The symbols move the points like this.
qm ku ng
qm li sq
qm pe bm
qm su jm
qm ge lt
jf ku mt
jf li dg
jf pe gt
jf su nj
jf ge tr
sj ku zn
sj li pm
sj pe pp
sj su bq
sj ge sr
mm ku pm
mm li zg
mm pe dd
mm su zt
mm ge nq
cn ku hl
cn li bq
cn pe ft
cn su cc
cn ge rt
jn ku gd
jn li cn
jn pe qp
jn su jq
jn ge bd
pp ku dz
pp li fj
pp pe zt
pp su sr
pp ge mr
qh ku nt
qh li pp
qh pe zn
qh su ft
qh ge pf
fj ku nq
fj li tj
fj pe dq
fj su mm
fj ge dd
bb ku dq
bb li lb
bb pe tj
bb su qb
bb ge zg
bq ku pf
bq li cd
bq pe sr
bq su qh
bq ge zn
qp ku mc
qp li ft
qp pe hl
qp su bd
qp ge pc
tp ku hh
tp li rn
tp pe cl
tp su dg
tp ge dr
bd ku jn
bd li rt
bd pe pc
bd su gd
bd ge mc
zn ku bq
zn li zt
zn pe dz
zn su pf
zn ge sj
cz ku qt
cz li qn
cz pe gj
cz su rn
cz ge lz
hs ku cf
hs li mc
hs pe jq
hs su bm
hs ge fs
rn ku hz
rn li ms
rn pe lz
rn su fh
rn ge qt
hb ku th
hb li jl
hb pe jm
hb su ht
hb ge sl
hz ku fh
hz li pb
hz pe cz
hz su mn
hz ge rn
dc ku lb
dc li gb
dc pe nj
dc su jt
dc ge pg
ls ku rj
ls li mn
ls pe tp
ls su rd
ls ge dg
gt ku gb
gt li dr
gt pe ls
gt su tr
gt ge rd
gj ku gm
gj li ht
gj pe bl
gj su lz
gj ge pb
dr ku tp
dr li qt
dr pe mn
dr su hh
dr ge sz
qq ku tj
qq li nj
qq pe lb
qq su tb
qq ge tg
ms ku pb
ms li hb
ms pe sg
ms su gj
ms ge bl
fr ku sl
fr li cf
fr pe qm
fr su hb
fr ge jm
jl ku lt
jl li gd
jl pe hs
jl su qm
jl ge bm
tj ku tb
tj li ll
tj pe jt
tj su zg
tj ge qq
mn ku cl
mn li gm
mn pe rn
mn su sz
mn ge fh
qn ku bl
qn li fr
qn pe ht
qn su ms
qn ge sg
sz ku dr
sz li cz
sz pe fh
sz su tp
sz ge cl
jq ku sq
jq li cc
jq pe bd
jq su fs
jq ge gd
pb ku gj
pb li th
pb pe qn
pb su gm
pb ge ms
cl ku sz
cl li lz
cl pe hz
cl su dr
cl ge mn
sl ku hb
sl li bm
sl pe ng
sl su th
sl ge fr
gb ku tr
gb li tp
gb pe rj
gb su jf
gb ge gt
cf ku bm
cf li bd
cf pe sq
cf su jl
cf ge hs
sq ku fs
sq li pc
sq pe jn
sq su hs
sq ge jq
sr ku sj
sr li mm
sr pe mr
sr su zn
sr ge dz
jt ku tg
jt li jf
jt pe pg
jt su qq
jt ge lb
th ku ht
th li lt
th pe fr
th su rc
th ge hb
mc ku bd
mc li fg
mc pe cc
mc su jn
mc ge qp
qb ku dd
qb li tg
qb pe zg
qb su fj
qb ge dq
hh ku dg
hh li hz
hh pe sz
hh su ls
hh ge tp
pg ku dc
pg li gt
pg pe mt
pg su lb
pg ge ll
tr ku jf
tr li hh
tr pe rd
tr su mt
tr ge gb
tb ku zg
tb li pg
tb pe tg
tb su bb
tb ge tj
ht ku rc
ht li qm
ht pe sl
ht su sg
ht ge th
lt ku qm
lt li jq
lt pe cf
lt su ng
lt ge jl
cd ku mr
cd li qb
cd pe mm
cd su pp
cd ge zt
rj ku rd
rj li cl
rj pe hh
rj su gt
rj ge ls
sg ku qn
sg li jm
sg pe th
sg su bl
sg ge rc
mt ku nj
mt li ls
mt pe gb
mt su ll
mt ge jf
mr ku pp
mr li dd
mr pe pm
mr su dz
mr ge cd
nt ku ft
nt li dz
nt pe bq
nt su fg
nt ge qh
pc ku qp
pc li nt
pc pe cn
pc su mc
pc ge cc
rd ku gt
rd li sz
rd pe dg
rd su gb
rd ge rj
nq ku mm
nq li tb
nq pe qb
nq su pm
nq ge fj
dd ku fj
dd li qq
dd pe bb
dd su nq
dd ge qb
fg ku rt
fg li sj
fg pe qh
fg su cn
fg ge ft
hl ku cc
hl li pf
hl pe fg
hl su pc
hl ge cn
nj ku ll
nj li rj
nj pe tr
nj su pg
nj ge mt
fh ku mn
fh li gj
fh pe qt
fh su cl
fh ge hz
rc ku sg
rc li ng
rc pe hb
rc su qn
rc ge ht
rt ku cn
rt li zn
rt pe nt
rt su hl
rt ge fg
zt ku cd
zt li dq
zt pe nq
zt su mr
zt ge pm
ng ku jm
ng li fs
ng pe jl
ng su fr
ng ge qm
cc ku pc
cc li qh
cc pe rt
cc su qp
cc ge hl
lz ku cz
lz li sg
lz pe pb
lz su qt
lz ge gm
gm ku lz
gm li rc
gm pe ms
gm su cz
gm ge gj
gd ku jq
gd li hl
gd pe mc
gd su sq
gd ge jn
fs ku hs
fs li qp
fs pe gd
fs su cf
fs ge sq
bl ku ms
bl li sl
bl pe rc
bl su pb
bl ge qn
dq ku qb
dq li jt
dq pe tb
dq su dd
dq ge bb
ft ku fg
ft li sr
ft pe pf
ft su rt
ft ge nt
qt ku rn
qt li bl
qt pe gm
qt su hz
qt ge cz
ll ku pg
ll li rd
ll pe jf
ll su dc
ll ge nj
jm ku fr
jm li hs
jm pe lt
jm su sl
jm ge ng
pf ku qh
pf li mr
pf pe sj
pf su nt
pf ge bq
bm ku jl
bm li jn
bm pe fs
bm su lt
bm ge cf
pm ku zt
pm li bb
pm pe fj
pm su cd
pm ge mm
dg ku ls
dg li fh
dg pe dr
dg su rj
dg ge hh
tg ku qq
tg li mt
tg pe dc
tg su tj
tg ge jt
zg ku bb
zg li dc
zg pe qq
zg su dq
zg ge tb
lb ku jt
lb li tr
lb pe ll
lb su tg
lb ge dc
dz ku sr
dz li nq
dz pe cd
dz su sj
dz ge pp

The rows follow the links: the fewer symbols apart two points are, the more alike their rows tend to be.

Each row is also shifted at random along 9 hidden directions that mean nothing.

Rows with their points:
-216	84	-162	42	24	15	88	72	165	-11	9	96	18	137	113	-17	-34	98	260	-30	11	2	63	-22	-16	26	-93	74	122	112	11	170	-20	-38: ht
12	-176	-21	55	60	33	-174	-14	29	17	-192	-66	-17	121	-22	117	-45	71	155	56	-167	104	-188	-76	-146	63	-82	48	-8	28	80	92	-123	185: cc
235	-46	-60	-74	-53	106	124	43	126	-39	-74	58	-24	-71	-26	93	-65	-52	27	-136	-24	0	74	-33	59	-45	-89	-6	-86	-75	-40	-23	22	-14: dc
-44	83	-58	23	46	110	162	13	-132	106	74	-52	-60	169	21	44	31	-7	3	40	96	131	34	-32	125	15	103	-37	61	-18	5	-11	-49	90: bd
39	11	-77	-12	9	-29	-71	71	-26	24	-68	12	50	34	-94	34	-69	-53	33	-91	118	24	-59	-43	-162	25	-72	36	-22	29	-92	81	-93	26: sr
101	75	-45	71	54	-1	-31	-36	12	57	59	-70	-86	68	69	4	10	93	144	27	59	3	44	4	-107	98	92	-19	139	136	3	100	-79	-59: lz
-142	80	-99	-38	18	-34	7	72	-33	18	115	143	60	1	36	116	90	-67	-88	1	29	28	207	28	-125	88	101	27	71	-14	19	-33	54	-81: qm
-123	54	-21	13	25	9	-183	82	23	40	-69	6	61	33	-58	46	-96	-26	62	-54	104	4	-143	-38	-134	27	-92	12	-34	-1	-58	132	-44	-59: sj
89	-1	13	60	93	-167	-86	9	-111	-39	61	-33	131	4	59	-198	108	43	-25	73	-58	-41	-81	-32	-57	-49	-44	36	43	111	4	-66	-62	101: hb
-371	26	88	-22	14	21	-191	-7	-73	14	-1	-58	26	-96	-42	26	-7	-67	-68	-19	51	-40	-77	-6	-106	-18	38	-42	-54	-38	-21	-29	-4	-67: dz
13	53	5	51	123	-29	121	24	-150	-112	64	-75	4	-178	38	-114	50	7	-93	-71	-13	-71	206	-66	-68	2	1	-53	-25	15	-124	-71	-59	-38: nj
-4	-20	-39	-112	-2	-73	-28	18	124	-68	-95	-17	-23	49	-1	-208	-11	17	83	-24	63	59	-113	-108	-166	-89	-109	-11	-96	28	-35	83	-49	42: fg
-13	3	49	84	106	8	33	19	-210	-57	0	-140	36	-155	12	-31	14	19	-35	-77	-44	-106	54	-47	10	-22	-40	-1	32	49	-108	-93	-99	60: jf
44	50	-32	10	-82	-3	243	-51	8	-7	56	24	-32	25	39	-67	3	48	13	5	66	-34	123	89	159	-16	21	32	76	36	-4	13	70	-22: mn
-211	-14	-44	167	-63	-63	-85	-37	56	33	154	-40	24	-65	-2	-34	-33	43	108	20	-42	-97	84	13	-34	98	62	3	110	168	-47	33	-90	-123: rd
-164	40	-91	61	-17	97	297	-122	-160	-34	-46	-130	-60	-47	-14	-82	-36	-42	99	-51	104	3	193	-42	-53	33	20	24	12	32	-66	83	-94	90: zg
112	96	180	-30	47	55	-70	-20	-119	5	-5	-33	-14	-40	69	55	50	31	-91	25	63	-71	-50	103	78	-54	63	-29	37	-77	47	-44	114	-85: hz
-35	-39	-14	32	15	-180	188	-183	-82	-99	20	-2	51	-191	-12	-136	71	-12	-81	44	-79	-136	71	58	35	28	-85	88	1	39	27	-40	45	150: hh
-201	66	-30	96	-45	-3	99	-43	15	-58	2	36	-18	-22	-44	-87	-84	-4	-43	56	-11	16	135	24	13	107	12	-16	-55	-71	-26	151	53	-120: dd
142	-31	-50	113	122	0	20	115	-131	26	87	42	90	61	52	129	73	28	-48	35	-194	22	48	-52	145	33	6	33	92	13	-4	-138	-50	109: th
2	61	-88	-91	56	-16	123	35	112	-70	-65	78	1	48	105	-60	21	68	156	-78	54	-18	27	-14	-55	-67	-151	77	47	48	30	84	45	41: sg
9	-10	116	89	-30	-87	-120	-99	-64	-155	-103	27	98	-131	-67	-181	-31	-49	-151	133	-127	-31	17	17	-125	47	-65	41	-156	-131	61	95	98	-68: qb
-26	62	-30	-118	3	-42	-58	45	24	27	64	158	53	2	20	134	79	-68	-117	0	72	27	60	60	-76	26	54	11	9	-63	50	-32	116	-77: lt
-71	50	47	42	29	25	-14	-134	-17	6	61	-87	-73	-135	-7	-82	0	-47	-6	44	-17	-42	47	-66	-26	52	71	-96	-62	-8	9	20	-13	-64: qq
-56	52	21	60	6	64	-10	-20	-51	-26	-149	-90	-57	4	-41	-13	-119	50	80	-33	112	-1	-16	34	-126	56	-30	19	-20	-27	-60	191	-28	-46: dq
-67	30	59	-120	-37	6	-144	104	52	-73	2	34	26	-1	5	-167	22	-34	-65	-21	50	52	-29	-76	-148	-127	3	-77	-118	-62	-38	-40	1	-136: nt
85	25	26	60	35	44	89	35	-39	19	78	-15	34	-102	2	35	-11	-30	-34	-45	-88	-80	6	-29	272	-36	-54	-40	-33	-37	-36	-105	9	11: mt
-222	75	-13	-15	86	39	-10	58	-56	-5	-71	-13	27	13	-7	4	-40	-27	45	-72	92	7	-77	-60	-43	-35	-110	10	-40	-32	-51	81	-23	34: bq
57	-16	28	-34	51	-73	-113	22	-52	66	17	26	73	42	8	94	56	-18	-32	21	20	-15	-164	28	2	-32	-24	38	51	41	35	-65	3	100: ng
62	87	-38	2	-22	104	53	84	-15	16	65	62	59	-84	-13	114	-43	-72	3	-123	66	-71	126	20	89	-10	-10	0	6	-39	-54	-40	47	-116: tr

Complete each set of four: the symbols that take the first to the second take the third to the fourth, perhaps in another order.
Answers are names.
192	-136	14	38	-61	-107	32	-39	-33	-34	81	1	29	-114	-41	10	43	-5	-134	10	-117	-62	111	65	37	34	70	20	29	56	-32	-163	-8	25
: -147	146	1	51	159	-63	-42	45	-17	-33	105	42	61	1	127	-70	82	53	15	53	-48	-33	40	-37	-28	43	-23	-14	51	22	24	45	39	-79
:: 15	-3	-60	16	-74	22	-15	-47	74	-31	75	24	-11	12	74	-29	55	23	102	56	-54	1	189	-4	-127	46	107	3	85	92	67	8	-12	-96
: hs

-114	-7	81	58	95	-51	-298	107	-8	6	-59	-67	28	29	-28	-54	-45	59	-2	15	-37	12	-175	-78	-147	8	-40	-47	-52	7	-61	49	-97	-60
: -121	33	-24	-30	57	-9	95	25	-47	-22	-53	27	-65	-76	-66	109	-44	-31	-123	-74	79	24	123	29	-67	95	23	-14	-50	-85	-92	51	10	-16
:: 39	18	14	39	-16	-194	7	-123	-85	-53	86	-73	59	-181	-9	-208	57	-27	-30	13	46	-130	36	19	-108	16	-19	27	14	131	-51	-27	-41	20
: hz

77	-42	-59	83	-20	-37	108	-147	-58	-43	-18	-121	-42	-82	-40	-166	-29	-26	72	33	-29	-9	56	-93	-83	72	-5	14	-41	80	-29	65	-111	103
: 125	-21	77	48	88	62	-106	117	-48	20	-77	-118	-28	-50	1	122	-72	79	51	-148	28	-74	-85	-3	3	-32	-49	-30	36	35	-132	-26	-94	-34
:: -54	35	-46	15	7	-79	-16	19	46	76	82	7	-62	-19	-96	29	-58	-39	-88	-1	92	39	17	-15	-39	116	72	-75	-40	5	-93	72	-41	-73
: bb

-32	61	82	-44	-21	63	106	-26	-22	15	-33	-26	-78	13	55	31	-7	79	15	-38	112	-62	5	134	136	-61	30	2	79	-13	10	-5	87	-54
: 7	-42	-19	-123	-50	-20	-25	47	-99	-30	-49	8	101	31	33	-31	67	-21	17	-77	119	-23	-27	31	-159	-138	-39	93	65	83	-4	-96	-35	81
:: -97	-21	35	96	16	-141	-172	-26	-67	29	125	-26	54	-99	-88	-85	33	-78	-169	99	-78	-2	-18	-65	-80	99	76	-67	-85	4	-50	-43	-69	-42
: pg

-250	18	94	-7	-45	142	12	-118	-117	-16	-26	-157	-78	-104	10	-35	-17	-42	29	-16	66	-52	41	-18	-38	-43	86	-70	-33	-34	0	-19	-21	-37
: -139	145	109	30	45	121	-138	68	-43	93	130	5	20	-117	13	212	-13	-63	-47	-72	38	-110	12	59	144	19	66	-90	22	-65	-24	-76	68	-209
:: 29	12	58	-63	-92	-3	91	-31	35	-43	-19	32	-24	-18	37	-50	5	50	-32	-23	59	-58	77	130	54	-78	13	39	51	-11	18	-20	100	-86
: qn

14	3	108	-13	-55	134	-52	-34	-160	-43	-9	-68	-3	-125	-31	9	5	-106	-135	-7	21	-5	141	-2	-69	-25	121	-74	-79	-121	-11	-94	28	-122
: -42	-93	67	26	-160	67	49	-26	-28	-9	-77	-72	-27	28	-75	-87	-73	8	-3	1	18	24	-5	26	59	-57	17	-5	-41	-13	-33	-13	-30	-18
:: -5	-9	-20	34	20	-83	-6	28	-7	17	68	14	-26	-63	-91	61	-21	-51	-185	24	-17	45	108	-16	-59	129	86	-45	-58	-60	-94	8	-24	-58
: pp

82	32	111	80	60	18	46	-165	-174	62	-5	-199	-61	-79	-55	-95	-8	-37	-52	67	18	-40	-174	-39	174	-11	-5	-70	-61	-41	-1	-16	-22	138
: 34	31	7	-51	-35	69	115	44	-15	-50	-30	-33	3	-95	20	-50	-35	-23	46	-149	87	-93	29	-7	62	-114	-85	-4	-18	17	-95	-47	-9	-19
:: 51	-19	17	-56	-14	74	171	-89	-38	0	49	-96	-87	-135	-8	-24	20	-76	-32	-61	-18	-23	61	-69	130	-60	36	-83	-80	-36	-28	-129	-22	61
: rd

-64	46	76	15	70	-22	-139	10	-107	-25	-14	97	180	-133	-54	38	20	-162	-172	41	-102	-32	-80	-39	32	8	-102	9	-161	-186	65	-42	100	29
: 111	-24	74	98	-110	-43	20	-120	-23	3	27	-63	11	-17	-83	-206	-51	-42	-46	106	-53	-13	-103	-6	169	-15	-4	-32	-98	-43	24	21	24	14
:: -97	108	-61	3	89	-34	156	31	-67	-20	110	32	35	-18	6	-154	54	-77	-97	28	2	41	51	-136	106	-23	-32	-60	-97	-70	-47	-37	1	52
: nq

-15	13	-137	44	-19	-27	232	6	85	75	42	47	-81	44	-109	86	-92	-10	-19	-31	45	65	39	10	178	117	0	-1	-21	-24	-91	104	-14	64
: 57	-115	-23	-50	-46	19	86	-50	72	-80	-123	-86	-65	-86	-13	-76	-46	10	121	-107	-3	-33	21	-45	-94	-55	-91	15	-52	64	-39	13	-72	66
:: -3	-2	-13	-8	-1	-54	5	-11	-23	-27	10	-40	-36	-109	-14	51	7	37	-3	-85	91	-87	124	77	-170	64	44	23	85	84	-87	0	-36	-65
: gj

137	-32	40	46	19	-72	-4	11	-32	-39	53	11	-15	-99	0	71	37	55	-146	19	-77	-34	176	90	-29	84	102	-9	57	7	-52	-69	23	-82
: -12	79	30	12	105	9	-88	114	-32	-3	86	39	43	47	105	53	77	53	-20	-1	-31	-12	29	-23	6	-19	38	-32	71	23	6	-62	9	-79
:: 146	-42	3	-36	64	-22	-19	29	-20	-100	36	-5	-1	-44	96	-34	120	30	-51	6	-99	3	155	-52	-132	-25	53	-23	26	43	15	-144	-31	-7
: sq

-62	-57	-9	-25	39	11	-65	-106	17	-41	-202	26	48	52	3	24	-26	-33	102	57	-103	62	-150	-51	-123	-11	-150	101	-71	-64	154	119	30	174
: 92	-73	-68	-62	-117	-48	-26	87	57	20	0	-11	-51	13	-121	-29	-64	-27	-61	-93	173	56	63	5	-188	10	78	-37	-25	59	-174	6	-107	-71
:: 73	-40	62	-66	-99	-16	55	-15	-87	2	-10	-60	8	144	8	-203	53	11	-56	74	81	73	-112	2	58	-160	33	7	-9	9	18	-94	-8	94
: sj

87	92	18	52	31	57	45	-85	-79	-4	-25	-23	-9	-71	-53	31	-58	-85	-37	17	19	-6	40	-15	5	74	2	-16	-76	-119	12	103	52	-29
: 0	-4	-30	77	148	-26	9	-88	-40	-94	-88	-58	-42	-162	-9	24	-18	-2	24	-1	-114	-39	103	-80	-175	135	-71	8	-49	-18	-10	103	-45	67
:: -125	102	-72	-18	84	122	85	-60	109	57	14	36	-78	29	122	188	11	23	192	-17	-4	-4	67	33	66	72	-14	9	93	-1	120	125	75	-22
: sg

18	-27	-114	64	-77	57	-25	128	206	-81	-87	88	22	-7	-13	64	-129	44	163	-116	-64	-30	152	-8	-114	59	-106	54	11	42	-71	149	-27	-173
: -61	-52	-53	8	-119	83	103	-24	42	2	-67	42	89	-60	-22	72	-84	-45	153	-120	-9	-113	-23	44	136	-77	-157	107	24	27	22	2	25	53
:: -100	96	61	-47	-7	11	42	36	-18	-12	-13	-3	-97	-49	-47	7	-36	-8	-148	-41	159	13	71	40	-16	32	75	-75	-69	-94	-105	52	47	-133
: dq

-65	-59	146	83	-43	34	-64	-38	-36	-20	-9	-20	4	-25	45	64	21	81	-53	88	-172	-59	0	115	148	9	58	6	59	-37	90	-89	78	-64
: -33	74	9	-109	-90	9	-95	52	116	47	17	127	105	90	58	-19	6	-35	98	-24	94	-32	-153	37	54	-148	-83	52	20	6	83	6	112	-68
:: -72	-24	61	40	-15	-60	11	-32	-12	-52	6	-56	-59	-45	39	-34	25	124	-30	21	0	-68	82	98	-28	32	69	4	84	77	-28	-12	5	-75
: th

2	-25	-39	-99	-94	22	-61	63	184	-9	26	65	-32	77	-15	-91	-2	-36	28	8	5	107	4	-100	-74	-60	37	-73	-97	-15	9	-9	-5	-104
: -25	-42	44	-85	-119	75	-139	110	-24	44	-14	-2	71	13	-78	-3	-31	-103	-41	-80	92	18	-100	-24	-30	-134	9	-32	-79	-31	-51	-108	-26	-66
:: 267	5	62	-6	24	50	76	-103	-153	26	52	-31	30	-34	51	43	87	-49	-62	68	-77	-39	-3	36	179	-44	33	10	17	-55	112	-159	68	119
: sg

